What can hang from each mark
W: T U
U: J V
J: H R U V
V: T
T: J W X
C: D W
X: H
R: C G T U V W
H: V W
D: C T
G: J

Every row comes from one small tree of marks. Brackets hold a mark, then the marks that hang from it, in alphabetical order. Every link used is in the known rows. Which tree was each row made from?
Known rows
{D {C {W U}} {T {J {H V}}}}: [ -6.0  -9.3 -23.2 -13.1 -20.5  -2.0  -7.8  -8.3   9.8   4.8   3.4 -12.1
 -32.5  18.4 -16.4  13.6  13.2   1.1  11.5  12.1  45.8  -0.1   9.9  22.9
  -1.5  -1.5 -18.7  -2.8   0.2 -11.8  40.3   5.3  -8.1  34.3  -3.7  -5.9
 -40.6  -5.4  -3.3 -14.6 -12.7   8.9  -3.3  20.1  66.4  48.3  -6.5]
{J H {R T W} {U V}}: [ 41.2  47.0  12.1  14.2 -24.5   1.1  17.1  -7.9 -35.5  -4.0  18.2  -6.4
 -28.8 -26.4  -9.0  26.7  23.1  -6.9 -14.9  58.7 -17.9  -0.2  33.2  21.2
 -19.5 -26.6 -26.4 -10.5 -11.8 -10.2  -2.9  26.7  35.8  17.6 -35.0   1.5
 -37.5   5.2  13.0 -76.1  28.5   5.8  -8.3   6.0  -3.9  34.5  24.1]
{H {W {T X} {U J V}}}: [ 36.5   6.2 -17.0  28.4 -12.0   1.0  42.7  -5.0 -16.9  -2.7   6.4   6.5
  -7.0  19.3 -26.0  33.5  23.7   9.0   2.7  53.3  20.4  -2.2  -2.7   2.3
  -5.9   9.1 -14.1 -14.0 -34.2   4.2  13.3   1.9   7.0  38.2 -26.3   3.0
 -16.7 -34.0  21.1 -17.6  11.4  -7.4  18.7  -2.0  20.0  26.6  14.5]
{U {J {V {T W X}}}}: [ -3.2  30.1 -15.1 -16.0  -9.9  10.4  27.3  -2.8  -4.9  -3.1   9.3   6.7
 -20.8   3.9 -54.4  27.2  10.0  12.3  10.6  19.2  37.4   2.9  24.5 -25.9
  30.0  26.5 -12.1 -20.0 -23.4  22.9  21.8  28.2  -6.1   3.1  -2.6 -15.7
 -10.0   2.6  42.5 -18.6   0.2 -14.1  20.0   9.1  32.7  27.2   8.3]
{H {V {T {J R} {W U} X}}}: [ 13.4  -9.1   3.8   8.7  13.8  38.3  11.8  -2.2  10.1 -10.4  28.0  35.1
  -8.9  10.5 -22.6   9.5 -14.4  -9.5  -7.0  12.0  43.8  17.1  22.2 -27.6
  14.5  21.5  -0.5 -29.7 -40.4  25.0  20.7  24.9  23.0  17.8  -1.7 -21.4
   3.5 -14.8  34.5 -15.4   5.0 -28.5  12.5  23.5  42.2  23.3  14.8]
{D C {T J {X {H V W}}}}: [ 12.6  -9.8 -29.6 -18.1 -20.2  19.0   5.9  -0.6  11.4 -13.8   5.2 -22.8
 -34.3  21.1 -34.0   6.6   9.0  -1.9   2.6  20.2  50.9 -10.0   9.4  -1.0
  11.0  13.9  -9.5   9.9 -13.1  11.9  16.5   4.7  -0.1  32.8   5.3 -11.2
 -18.5  -6.1   4.7   2.9  -5.5  -8.5  -4.7  27.8  55.8  42.5 -27.6]
{V {T J W}}: [ -4.4   5.7   5.8  10.1  -1.4  20.4   3.3 -17.6  -3.7 -21.6  19.8   5.7
  -4.5  17.7 -59.6  21.7  -2.4   7.8   9.3  15.5  17.8  -0.8  14.4 -18.3
  21.8  10.8 -26.1 -34.0 -47.1  41.1  27.0  21.6   1.4  19.8   0.8 -24.1
  -3.3  -8.5  44.9  11.4   6.7 -31.5   4.3  26.9  45.1  47.9   6.5]
{D {C W} {T {J H V}}}: [ -5.5  -1.0 -22.7 -28.7 -18.0   0.1  -1.9  -3.1   8.2   7.8   4.9 -20.1
 -32.6  13.2 -28.7  14.9   9.1   5.9  10.1   6.8  45.2   0.0  14.4  12.2
  11.2   1.4 -22.5  -6.6   4.8  -6.5  34.7   5.2  -5.1  23.3  -5.2  -8.2
 -43.3   6.0   1.9 -11.5 -11.3  -0.9 -10.7  23.1  65.8  55.7 -19.9]
{H {V {T X}} W}: [ 39.8   4.5 -13.6  29.9  18.5  35.0  36.0   3.9   6.7 -26.4   0.5  34.0
   1.4  15.7 -33.6  23.5  -5.3  -9.5  -4.6  21.8  36.5  17.1   9.6 -16.4
  22.1  29.6  -9.4 -53.1 -22.7  20.4  18.8  14.4  49.7   9.5   0.4 -10.9
 -19.9 -32.9  35.1  -8.9  16.7 -25.9  -3.1  20.4  45.5  14.9   1.9]
{J {R V} U}: [ 30.9  16.4  19.2   4.5  -8.2   6.4  33.7  -1.9 -13.9   6.8  17.8   1.2
 -28.6 -17.7 -26.9  19.8   6.8  19.3 -11.8  35.4   6.7  15.7  66.7  -3.2
  -7.2 -20.1 -24.6 -32.4 -30.9   6.7 -12.6  32.1  20.7   9.8 -19.7  -6.4
 -29.2  -0.8   9.3 -59.5  -6.7 -18.0 -16.0  -9.5   7.3  21.3  18.7]
{G {J {V T}}}: [-13.6  15.3 -17.6 -10.6 -13.3  14.8  18.3  -8.4 -10.3 -16.4   8.2   6.6
 -22.6   8.6 -60.0  23.7  -5.2   6.3  16.2   9.2  23.7  34.7  26.9 -12.1
  19.9   2.0 -21.9 -33.7 -27.0  24.1  23.6  19.2  25.2  -3.0  -8.4 -11.0
 -26.0  -7.0  37.9 -16.8  -1.8  -3.6   1.4   0.9  24.3  17.4   3.1]
{H V {W T {U {J {R G}}}}}: [ 41.2  13.4 -10.2  33.7   0.3   8.8  51.7 -11.6   4.9  -0.2  17.3  40.6
 -13.7   0.3  -7.3  17.1  20.0  -1.4  10.1  47.5  40.1  20.4   8.5 -12.3
 -10.8   4.8 -13.2 -29.2 -15.5  -1.8  20.2  10.6  29.3  30.3  -6.6  -2.2
 -37.2 -36.1  31.7 -40.4  10.7 -10.7  22.3  -5.0  33.6  21.6  29.2]
{J H R U {V {T W X}}}: [ 27.2  32.1  12.4 -10.1  -8.6  43.4  31.8   9.9  -7.0   7.1  30.9  12.0
 -29.3 -22.6 -27.6   6.8   5.2 -17.3  -9.3  32.1  17.0  15.0  48.4 -22.0
 -20.8   1.8  -1.7 -15.8 -11.9   1.7 -17.7  24.2  37.6   4.5 -31.1 -16.0
 -23.8   8.4  14.6 -60.0   8.6  -1.5  -1.2  23.0  10.0  22.8  22.5]
{C D {W T {U {J R}}}}: [ -7.8   3.3  -5.0  19.9   1.0 -22.8   4.7 -18.4   2.8  28.6   7.7  25.8
 -18.7   7.1 -27.9  15.1  19.0  11.7 -13.4  38.6  20.0  17.9  10.5   1.0
   1.2   1.2 -24.3 -32.5 -44.9   1.6  34.8  -4.8 -23.5  37.0 -11.1  -8.6
 -28.0  -0.1  -2.7 -17.3  13.1 -26.3   9.5  -0.3  14.6  38.5  12.3]
{J {R C} U {V T}}: [ 32.7  31.0   1.6  -7.0  -7.5  28.4  21.7 -18.4  -3.3  -4.0  16.1  25.9
  -8.2 -15.3 -20.1   4.2 -28.5 -12.3 -26.3   0.2  26.7  14.3  49.2 -10.2
  -1.5  -2.9 -21.8 -20.5 -19.2   1.9   2.5  18.7  22.6  -0.5  -9.5   2.9
 -17.8  20.6  15.9 -58.0   7.6 -28.2   8.9  -4.5  -6.5  22.6  30.2]
{G {J {R T} U}}: [ -2.2  22.5  -0.1   3.1 -35.2   0.2   7.8 -13.6 -28.6 -17.7  15.9   5.2
 -37.6 -22.6 -43.9  21.1  10.4  14.0  14.6  45.3   3.1  32.9  38.2  -8.5
 -11.2 -23.7 -23.1 -14.1 -28.0  15.0   1.9  11.8  21.0  13.4  -5.0  -3.0
 -44.5 -15.2  19.4 -49.3   1.8   3.4   4.3  -6.1   7.4  16.2   8.7]
{U {J R} V}: [  8.8  30.8  -0.9 -16.9  -4.8  -9.9  37.9   5.6 -31.7  10.4  22.0  -1.4
 -26.1  -3.2 -37.2  29.4  22.6  13.2   3.2  32.2  27.9   7.2  39.8   1.0
  29.6   7.5 -15.2 -24.1 -29.9  -2.1  13.4  31.7 -12.3  16.3  -8.5   4.3
   0.7  -5.4  43.9 -30.8   4.7 -30.3  14.7   9.9  19.0  47.0  19.6]
{X {H V {W U}}}: [ 32.2  20.0 -15.5  31.4   8.6  36.7  49.4   5.4  13.8  -2.3   3.0   6.3
 -20.2   4.6 -55.1  11.1  27.9  -9.5  13.4  40.5  20.5  23.9  17.3 -14.8
  -4.6  20.4 -11.8 -43.8 -13.3  17.1  16.4  18.7  26.6  20.2   7.5 -11.1
 -21.8 -19.8  38.9 -22.4  11.2 -17.6  -7.1   7.8  41.1  10.4  32.1]
{U {J {R {C W} G}} {V T}}: [ 16.8  31.8   5.0  -6.5   5.4  -8.0  21.1  -7.1 -29.0   4.9   2.6   0.5
 -20.6  14.0 -33.1  25.5  -0.5   4.3  -8.0  15.4  14.3  -9.8  18.1  17.9
  50.0  -2.1 -21.1 -20.3 -31.5   3.8  39.5  21.4 -22.9  11.7  -6.8  12.7
   2.9 -15.0  43.3 -21.4  22.1 -42.7  25.2  12.3  26.1  54.4  20.6]
{G {J H {V T}}}: [-16.5  24.6 -17.4  -9.8 -20.5  20.9  22.2  -0.2 -16.3 -14.2   8.7  -2.3
 -31.8   3.1 -54.0  24.5  13.1  -6.8  26.8  17.6  14.4  35.1  19.4 -10.0
   6.1   4.7 -16.8 -33.7 -14.1  17.2  21.4  19.3  30.3  -3.7 -16.2 -13.5
 -36.1  -5.9  36.2 -26.4  -0.1  12.6  -3.9  15.3  26.2  19.4   6.9]
{J {R C G} U V}: [ 38.4  34.8  13.9 -19.3  -4.7   2.2  45.8 -23.1 -12.9  20.4  16.5  19.0
 -32.0 -15.6  -5.4  11.3 -24.3   6.5 -20.4  14.0  16.0  21.4  50.0  -3.1
  -4.4 -18.0 -18.8 -12.3  -6.1   2.1   2.4  15.4  20.8   3.1 -17.1   4.9
 -36.5  16.6   3.4 -75.6  11.9 -15.3   7.1 -15.5  -2.2  16.7  24.8]
{U {V {T {J R} W X}}}: [ 18.1  -4.3  11.7  -5.8  13.1  19.2  13.7   2.5 -22.9  -4.8  24.9  -1.4
  -6.0  24.0 -41.7  26.9 -13.4   6.0 -19.4  12.1  18.1  -3.1  21.6  -3.6
  37.5   9.1  -9.9 -21.5 -56.0  23.7  16.6  23.3   4.2  24.6 -22.5  -7.2
  23.4 -12.9  37.3   2.9  18.4 -43.0   3.3  28.4  31.4  48.3   3.4]
{V {T {J U} W {X H}}}: [  3.4   2.2   6.7  17.7  -6.9  37.0  -1.5 -11.2  -3.7 -19.7  17.8  -2.9
 -17.3  15.4 -65.4   9.8   1.9   4.0  -0.6  27.3  13.3  -7.6  14.4 -29.9
   9.0  15.9 -11.8 -10.4 -53.4  46.9  15.0  16.0   0.0  21.7  -2.3 -22.1
  11.4 -12.2  31.2   7.2  16.5 -26.0   5.2  27.6  40.4  26.2   5.0]
{R C {G {J {H V}}} {W T}}: [ 21.7  14.8 -11.8  25.5 -11.9 -20.3  11.5 -45.5  -9.8  -7.7   5.0   4.2
 -27.9  23.6   2.9  34.3  -9.4  -9.0  11.7  39.9 -23.3   5.6 -31.7  31.6
  13.9 -28.6 -45.6 -15.3  -2.4  32.9  54.8  14.1  15.5  19.1 -23.9   1.7
 -53.0 -13.9  14.5 -47.2  23.5  12.4  12.1 -10.3  22.8  22.0  -2.2]
{C {D {T {J {R G} U}}} W}: [  2.4   3.9   2.0   6.1   3.9 -31.6  -4.2 -21.2  -6.4  23.9  -2.7  10.3
 -32.6  -3.7 -32.9   6.5   6.8  21.4 -17.2  22.2  17.2  20.8  31.4   2.3
  16.6 -11.7 -29.5 -28.6 -37.4   6.8  35.6  -7.2  -8.7  31.5  -5.4 -12.7
 -36.7   5.9 -12.6  -4.3  18.8 -24.7 -16.9  14.6  32.7  43.9 -17.9]
{X {H {V T}}}: [ 12.4  32.8 -10.6  20.2  12.3  42.8  25.7  -1.4  16.5 -17.4   0.6   8.1
 -16.6  14.1 -62.6   8.9  14.1 -15.1   3.0  16.0  24.9  14.9  20.5 -13.6
  24.5  23.2 -13.4 -45.8 -22.3  32.3  20.7  35.0  27.3  11.0  15.1 -18.4
   0.1  -8.1  42.0 -15.1  18.1 -37.1 -14.3  14.6  37.1  16.6  21.5]
{C {D T} {W U}}: [  4.2  -1.1 -17.4  12.4   5.6 -26.9  -5.1 -17.6   5.8  20.7 -18.1  11.6
 -17.0  13.7 -33.7  18.7   4.1  13.1 -20.4  15.2  17.3  17.7  21.7  22.8
  15.0  -4.0 -25.4 -33.3 -35.5   0.8  40.7  -1.7  -9.9  39.8 -13.5 -13.4
 -32.1   3.8 -17.5  -2.2   9.4 -11.7 -13.1   4.9  26.1  33.0  -4.9]
{T J {W {U V}} {X H}}: [ 10.3 -31.6  10.9   0.5  -0.2  32.9  16.8   9.8  -9.7  21.8  39.6 -20.5
 -31.7  13.1 -49.1  12.1  10.9  11.4   4.6  45.6  11.9   2.3   9.1 -38.5
  -7.4  18.4   7.0   9.3 -56.5  37.0  14.5   7.8 -25.1  41.7 -20.6 -18.9
  19.1 -13.8  29.8   2.4   3.8 -14.3  18.3  29.8  49.2  26.1  14.5]
{R {C D} U {W {T J X}}}: [ 16.8  -7.4  -7.8  17.0 -12.6 -21.3   2.7 -45.1 -20.3 -12.7  15.3  13.5
  -6.8  32.5  12.6  38.6 -21.1 -12.7 -26.3  28.4   8.0 -13.4 -32.3  23.8
  13.7   1.0 -35.3  -3.7 -37.9  31.0  50.1  -3.5 -28.1  20.4 -29.9 -14.2
 -20.1  21.6 -12.3 -37.5  13.7 -20.8  13.8   0.4   6.3  29.3  -5.4]
{H V {W {T {J R} X} U}}: [ 42.1 -13.3  -7.2  34.9   2.1  28.8  39.5  -1.8   5.9  -2.2  28.4  39.8
  -6.5   2.5   0.1   7.8  10.7  -9.3   1.3  45.7  46.2  23.3   5.1 -29.1
 -22.8  16.1  -4.2 -24.7 -31.7   3.7  11.8  -0.4  34.5  31.9 -12.5  -7.3
 -21.7 -32.6  24.3 -28.4   6.2 -16.9  17.5   6.7  32.1  19.2  18.7]
{X {H {V {T {W U}}}}}: [ 14.7  22.6  -8.3  21.6  12.5  44.3  23.9  -1.9  20.1 -10.5   7.0   8.7
 -16.2  13.6 -62.7  10.2  12.2 -13.0   4.4  20.0  21.1  14.2  19.1 -14.2
  16.7  18.8 -11.0 -38.4 -24.8  32.1  21.7  34.6  19.0  20.4  10.0 -19.6
  -0.3 -11.4  42.3 -15.5  14.7 -29.6  -5.8  13.9  41.6  16.1  30.5]

Which tree is each row?
[  2.5  -1.9 -22.8   0.0   0.7 -22.2  -3.3  -8.4   4.7  27.9 -16.8  10.4
 -25.6   8.7 -31.9  13.7   6.3  13.1 -21.4  17.5  29.8  13.5  20.9   5.6
  17.9   8.2 -12.6 -15.5 -35.8  -1.6  40.0  -5.3 -20.9  32.0 -16.2 -12.7
 -24.4   6.6 -15.4  -4.3   8.0  -6.6   3.1   6.6  25.9  26.4  -8.5] | {C {D {T X}} {W {U {J V}}}}
[ 11.2  -2.0 -17.9  -7.3  -3.8 -14.2   5.1 -17.1  -0.9   2.8  -1.3   2.9
 -20.5  11.8 -35.7  25.3  -1.3  10.0 -23.0  18.4  18.4   8.5  23.5   3.4
  20.6   5.6 -14.7 -14.9 -43.6  22.3  13.3  10.8  -3.1  47.8 -17.5 -24.9
 -17.4  12.0 -11.1   2.3   9.1  -7.6 -10.8  21.2  14.0  34.5 -20.3] | {C {D {T {W U} X}}}
[ 12.2   0.5  -3.1  11.7   5.7  26.8   6.4  -7.0   4.6 -19.6   2.5   7.6
  -0.7  37.0 -49.9  31.2 -14.0  -0.3  -8.8  21.0  11.6 -10.3   8.1   4.0
  22.7  12.3  -9.3 -24.1 -46.7  39.2  16.1  22.9   7.8  26.2 -17.3 -24.6
   5.4 -19.4  20.9   3.2   5.7 -19.3   9.2  16.7  30.1  26.1   4.5] | {V {T {W U} X}}
[ 23.1   9.6   4.7   8.2   9.6  10.6  17.4   0.1   2.1   8.7  17.1  15.5
  -6.5  -0.3 -15.6  19.4  -4.4 -10.8  -0.6  34.6   8.7  14.5  15.5   5.0
   9.8  -2.0 -26.0 -45.5 -17.4  14.6  13.5   8.8   0.2  22.4  -2.4  -5.9
 -28.4  -6.6  13.5 -39.2  -6.7 -47.2   3.8   6.4  16.5  44.2   7.1] | {J {R {C {W T}}}}
[ 31.3  26.7 -13.4  30.0   2.9  30.3  44.1   2.2   0.5  -7.6  -6.3 -14.1
 -14.9  18.5 -70.8  16.7  28.4  -6.1   8.0  41.1   3.5   4.7  13.5   3.7
   2.9  11.4 -19.8 -37.8 -26.4  19.0  16.1  15.1  13.3  22.6  -2.4  -7.1
  -9.7 -19.6  39.9  -5.2  16.7 -24.0  -7.3   9.1  30.4  26.1  29.6] | {X {H {W {U {V T}}}}}
[  4.5  17.4  -1.4   6.1 -27.7  18.1   7.4  -4.0 -20.2 -16.2  17.3   7.1
 -42.4 -23.3 -44.4  11.5  10.3   4.4   9.7  46.4   8.8  34.4  35.0 -20.7
  -9.7 -14.2 -11.3  -8.1 -28.7  18.6   0.6  11.9  25.3  12.4  -1.5  -4.4
 -33.7 -19.1  20.9 -50.0   7.1  -0.9   5.4  -0.7  12.6   5.8   9.3] | {G {J {R {T {X {H V}}}} U}}
[ 15.5  18.3  10.2  -0.1  -1.2   3.8  39.2  -2.7 -45.0 -18.9   4.6  -0.8
 -15.3  37.4 -25.6  48.1   2.3  -0.5  -7.6  17.6  23.5  -5.3   4.3  26.5
  26.3   8.7  -5.8 -21.3 -33.0  12.7  27.8  13.8   2.2   7.5 -33.6 -13.6
  -2.2 -17.1  15.8 -28.5  14.4 -23.5  -4.0  18.8  34.8  30.5  12.2] | {R {U {V {T {J {H W}} X}}}}
[  7.7   4.3  20.5   2.1 -19.2   6.1  24.3  -9.5 -22.5   7.4  32.8  -2.6
 -33.1 -18.1 -25.8   6.1  16.1  20.9   4.9  33.7  21.6  18.2  52.7 -28.9
 -18.2  -5.9 -24.1 -22.1 -43.5  12.2   4.0  16.2   4.0   8.6  -9.2 -10.5
 -20.1   6.4  23.7 -36.0  -7.1 -19.1  -4.5   5.6  21.7  34.4  16.3] | {T {J {R V} U}}
[  0.7 -22.2  12.9  -2.1  -5.5   2.9  18.7 -12.2 -18.2  17.5  44.1  -3.9
 -19.4   5.7 -38.6  26.8   5.3  25.0  12.5  29.5  16.3  13.1  21.5 -22.7
  -6.4   3.2 -15.0 -11.5 -47.5  22.9  25.7  16.2 -19.9  41.4 -18.4 -13.4
  -5.3  -6.3  37.0  -7.7  -3.7  -8.1  16.2  18.5  49.5  41.3  25.3] | {T J {W {U V}}}
[ 33.4  23.9 -13.3  35.8   9.4  38.2  43.0   2.4  15.5 -10.2   9.9  10.5
 -14.5   3.3 -55.1  11.8  29.2 -10.4  11.8  42.3  21.8  20.2   7.6 -24.0
   6.4  19.7 -17.1 -44.6 -15.0  26.2  12.3  19.9  33.0  24.8   9.3 -12.0
 -20.3 -23.1  40.4 -20.6  19.4 -33.7 -12.5  10.7  41.4  18.8  17.3] | {X {H V {W T}}}
[  1.9  40.0  -9.1 -23.6 -10.4   3.8  44.8   4.5  -6.4  12.1  20.9  10.3
 -29.7 -16.7 -40.0  16.5  22.6   8.0  16.3  33.7  41.5  18.1  45.0 -24.6
  12.4  16.0 -15.5 -29.4 -13.6   4.3   8.1  27.1  -2.4  -1.1   1.5 -13.2
 -23.0  10.6  42.1 -40.6 -11.9 -21.0  18.6   2.1  18.0  36.4  16.9] | {U {J R V}}
[  1.9  16.8  -6.0  13.2  -2.7  14.0   9.6 -17.6   2.3 -19.7   4.8   9.0
  -2.9  24.1 -58.9  31.6  -0.1   5.3   6.1  19.3  14.1  -6.6  15.2   4.3
  21.7   6.6 -22.9 -30.9 -38.2  31.0  26.2  29.4  -1.8  24.7  -5.3 -20.1
  -6.5 -14.1  37.5  -1.8   3.4 -16.9  13.5  12.1  34.8  35.8  20.4] | {V {T {W {U J}}}}
[ 24.2  34.9 -19.7  23.8  -4.4  32.3  47.5   2.6   7.8  -4.5  -5.3 -10.6
 -21.1   7.6 -74.2  10.7  34.8  -5.6  17.7  43.5  13.9   7.4  16.3 -11.7
  -2.1  17.8 -18.7 -33.5 -18.7  17.8  17.5  14.4   7.7  13.2   4.3 -11.4
 -18.1 -12.2  45.4 -10.6   9.6 -17.2   2.6   6.0  31.7  23.0  31.9] | {X {H {W {U {J {V T}}}}}}
[ 13.7  45.2   5.7 -16.0 -18.5 -12.9  21.0 -25.5 -28.8 -14.0 -18.8  -7.4
 -40.9   8.0 -35.5  38.4  -8.8  27.6   0.3  22.9  -7.8   9.0   5.4   4.6
  34.3 -27.2 -19.0  -3.2 -19.4  29.3  30.9   9.3  25.5   6.5 -15.3 -10.5
 -49.4 -14.0  24.1 -41.0  33.7  -2.4   7.0 -11.5  19.1  26.5  -5.9] | {R {G {J V}} T}
[ 36.1  27.8   3.0 -10.5  17.4  34.8  39.7   7.2  10.0  -2.9  18.5  15.3
 -11.0  14.9 -30.7  10.5 -17.0 -24.0 -20.6  29.1  30.4   0.4  31.2   7.2
  20.9  -0.5 -15.0 -28.5 -24.0  15.0  10.1  24.2  23.1 -17.3 -26.7 -29.6
  -4.3  12.4  27.1 -40.8  -1.4 -42.3   7.6  -0.2  10.7  32.7  11.3] | {J {R U W} {V {T {X H}}}}
[ 30.1   7.7 -25.1  -0.7 -15.5  21.3  14.3   0.8   2.9  -3.4  -3.7 -15.3
 -24.6   5.1 -36.2  -0.7  14.3  -3.0   1.6  23.4  38.1   0.8  21.9 -16.1
   2.3  10.4  -7.6   5.5 -28.9  14.4  14.4   4.4  11.1  28.7 -12.8 -20.8
  -6.5  -3.2  11.3   0.0  -1.2  -8.5  -1.5  14.0  32.0  29.6 -12.3] | {D {T {J V} {X {H {W U}}}}}
[ 32.6  27.9  43.3 -13.9 -12.6 -17.7  31.8 -20.3 -49.9 -10.4 -21.8 -29.6
 -45.6  23.5  -7.9  53.1  -7.8  40.5 -17.2  14.2  -9.1 -25.1   2.7  16.5
  46.1 -36.5 -16.1   6.5 -39.3  29.6  45.2  13.0 -10.7  -3.3 -39.3 -23.1
 -38.6 -11.5  14.7 -56.7  24.8 -21.9  -1.6  -8.9  39.6  39.8   3.3] | {R G {T J} U V}
[ 15.7  15.0  21.3 -20.3 -19.7  17.9  15.5   1.2 -38.9 -13.2  14.7  -8.6
 -29.7   2.7 -17.3  47.4  -2.0   8.4  -4.9  32.0  13.9 -10.7 -10.7 -20.8
  14.3   6.9   8.0  16.6 -27.5  29.8  21.8   1.5  -8.7  13.4 -33.0 -33.4
 -26.4  -1.6  13.5 -50.9  14.2 -11.1  14.2  24.6  41.2  31.4   0.6] | {R {T {J H V} W X} U}
[  5.0  -1.4   0.1   6.2 -17.5  20.8  32.1  12.2 -26.8  -0.2  18.4 -13.6
 -33.5   7.4 -24.0  18.1  32.5  -1.3  21.1  53.4  18.7  10.1   1.6 -31.4
 -19.0  31.9  -0.6 -19.3 -30.6  23.0   8.0  -4.8  11.6  12.9 -17.9 -21.1
 -18.5 -11.1  17.6  -9.5   1.5   0.2  -1.7  38.2  36.4  27.9 -11.3] | {T {J {H W}} X}
[ 24.0  17.5 -17.0  -9.1 -12.7   0.8   9.5 -11.6   3.6  -3.2  12.3  -0.9
 -17.4  -8.2 -24.4   2.7   6.4  -0.1   3.3  19.3  38.7   8.1  40.1  -4.2
   9.8  -8.1 -29.4 -13.6 -21.9   7.3  16.7  19.0  18.0  21.2  -9.8 -22.0
 -20.6  12.0  19.8 -13.4 -10.2 -17.5  -4.7   7.1  25.6  50.5 -13.0] | {D {T {J {R W} V}}}
[ 18.8  18.5  -1.4  -4.9  -5.4  23.8  19.1 -17.4  -3.8  -7.5  12.5  18.7
 -11.6   4.1 -46.4  23.2 -22.9  15.0 -22.9   2.7  28.0   8.9  41.3 -21.0
  10.0   9.4 -11.6 -12.3 -29.7  23.1   4.3  27.0  29.1   7.2 -21.6 -10.7
  -8.7   6.5  12.8 -34.9  16.4  -6.9  -1.0  -2.5  19.9   2.2  12.5] | {J U {V {T W X}}}
[ 24.9  23.3   6.1   7.4 -16.3   2.8  22.2 -19.4 -16.7  -1.7  18.9  16.0
 -19.7 -17.1 -14.4  18.0  -4.4  -0.6  -8.0  32.4   8.0  17.1  43.1   3.2
 -16.3  -8.9 -25.5 -24.7 -16.7   7.6  -3.7  16.5   9.3  19.6  -3.2   3.8
 -31.0   5.7   1.2 -62.5  -0.9 -17.7   0.9  -4.3  -2.4  19.8  23.0] | {J {R C} U}
[ 42.3   5.1   4.3  16.2  12.5  27.5  26.3  10.2  15.8   3.7   8.5  -9.9
 -14.4  12.8 -32.6  10.2   2.6  -9.9 -13.3  46.4  -2.8  -6.0  36.3  14.4
   8.8 -15.4 -28.5 -38.5 -40.6  17.6   8.0  32.1  15.0   3.5 -26.4 -21.7
  -8.9  -2.4  29.8 -26.3 -10.5 -29.3  -0.9  -3.0  10.3  38.4  14.3] | {J {R {V {T {X H}}} {W U}}}
[  2.8  13.2  -4.3  12.2   7.8  26.4  13.6 -14.9   3.6 -23.7  13.3  34.8
  -5.6  13.5 -28.2  13.9  -7.6  -6.4  -2.8  -3.3  47.7  20.5  22.4 -19.6
  24.9  24.7 -14.0 -44.9 -32.5  22.7  31.5  30.1  33.4   6.1   8.6 -16.2
  -3.3  -6.7  39.3 -14.7  12.6 -30.8  -2.3  16.8  40.1  23.4  13.8] | {H {V {T J}}}
